Below are the code and all the weights of a small trained network. Each question names an input and a class and asks about switching units off, where a switched-off unit gives its printed mean instead of its output.

import numpy as np


def w(rows, s, z=0):
    codes = np.array(rows[::2]) - 128.0
    scale = np.full(codes.shape[1], s)
    scale[-1] = z or s
    return codes * scale


def f(y):
    return np.maximum(y, 0)


def log_softmax(a):
    a = a - a.max(-1, keepdims=True)
    return a - np.log(np.exp(a).sum(-1, keepdims=True))


def net(x, mask):
    res = np.array(x, float).reshape(1, 4) / 4 @ E
    y = f(res @ A[0][:, :-1].T + A[0][:, -1])
    res = res + np.where(mask, y, B[0][:, -1]) @ B[0][:, :-1]
    return log_softmax(res[-1] @ U[:, :-1].T + U[:, -1])


A, B = {}, {}
E = w([
[109,175,123,56,137,65,247],'x0',
[160,163,156,224,255,138,179],'x1',
[17,187,163,200,95,115,134],'x2',
[84,213,55,81,207,42,81],'x3',
],0.009)
A[0] = w([
[135,85,153,137,110,129,155,104],'N0',
[175,140,137,133,87,129,138,114],'N1',
[157,75,163,184,59,172,194,60],'N2',
[75,153,140,153,97,121,164,88],'N3',
[164,138,147,228,218,137,171,74],'N4',
[21,158,152,194,84,131,131,34],'N5',
[103,141,144,84,101,115,242,41],'N6',
[116,166,106,124,152,130,89,66],'N7',
[131,105,136,193,118,155,5,5],'N8',
[240,91,107,64,152,135,126,60],'N9',
[96,114,114,70,14,116,80,54],'N10',
[89,154,75,94,194,93,49,73],'N11',
],0.021,0.0035)
B[0] = w([
[118,152,168,149,137,106,120,165],'N0',
[124,128,157,115,109,102,122,155],'N1',
[145,204,208,153,107,130,112,223],'N2',
[130,83,122,160,128,130,123,179],'N3',
[112,95,122,3,147,161,119,250],'N4',
[137,33,147,192,117,125,130,217],'N5',
[134,196,25,151,137,105,135,203],'N6',
[153,149,162,141,117,137,124,171],'N7',
[124,175,19,156,140,87,158,225],'N8',
[123,39,119,210,114,130,130,229],'N9',
[118,100,140,2,166,173,122,231],'N10',
[130,190,204,159,101,120,124,233],'N11',
],0.027,0.021)
U = w([
[123,77,108,51,119,182,93,171],'0',
[149,155,177,141,55,134,98,100],'1',
[142,2,97,183,75,147,107,8],'2',
[138,148,10,130,104,109,138,233],'3',
],0.0089,0.0013)

Each question gives the input, the list of numbers given to net, and the class t.
The units are the neurons (one row each of A and B). Each row of codes is followed by its name. A weight is (code - 128) times the scale printed after its matrix; where a second scale follows, it is the last column's (A, B and U).
mask holds one flag per neuron, in row order. A switched-off neuron (its flag False) gives its mean, the last column of its row in B, instead of its output. The means were averaged over made-up inputs and are rounded, as every weight is.
A unit's drop is (log p(t) with every unit on - log p(t) with that unit switched off) / (log p(t) with every unit on - log p(t) with every unit switched off).
The circuit of an input: a set's keep is (log p(t) with only the set's units on - log p(t) with every unit switched off) / (log p(t) with every unit on - log p(t) with every unit switched off). Starting from all 12 units, units are removed one at a time, each time the one whose removal leaves the highest keep (on an exact tie, the one counted first), for as long as the keep stays at least 0.8.
circuit, biggest first: the units of the circuit, biggest drop first
unit that matters most: the unit with the biggest drop
k most important neurons: the k neurons with the biggest drops, biggest first
drop when u is switched off: that unit's drop, to one decimal
input [7,-5,-2,-4], class 3: unit that matters most	N6
input [5,-1,-6,-4], class 2: 2 most important neurons	N9, N8
input [-8,-7,-8,4], class 2: 3 most important neurons	N9, N4, N6
input [3,4,2,-2], class 0: 3 most important neurons	N8, N4, N9
input [-8,-1,-2,8], class 1: 2 most important neurons	N11, N6
input [4,6,2,6], class 0: 4 most important neurons	N4, N2, N8, N0
input [-4,1,6,-6], class 1: 3 most important neurons	N2, N9, N0
input [-6,-6,5,-3], class 0: 3 most important neurons	N10, N6, N9
input [-1,-3,5,3], class 2: 2 most important neurons	N5, N4
input [3,6,3,6], class 0: 2 most important neurons	N4, N2
input [8,-4,6,-7], class 3: 2 most important neurons	N6, N11
input [5,-4,-6,5], class 2: 4 most important neurons	N9, N2, N8, N4
input [2,3,0,4], class 1: 3 most important neurons	N10, N11, N8
input [2,-5,-8,0], class 2: circuit, biggest first	N9
input [-3,-1,-2,-4], class 1: drop when N2 is switched off	1.1
input [8,8,0,7], class 0: drop when N8 is switched off	4.6
input [-5,-7,1,-7], class 0: drop when N2 is switched off	-0.2
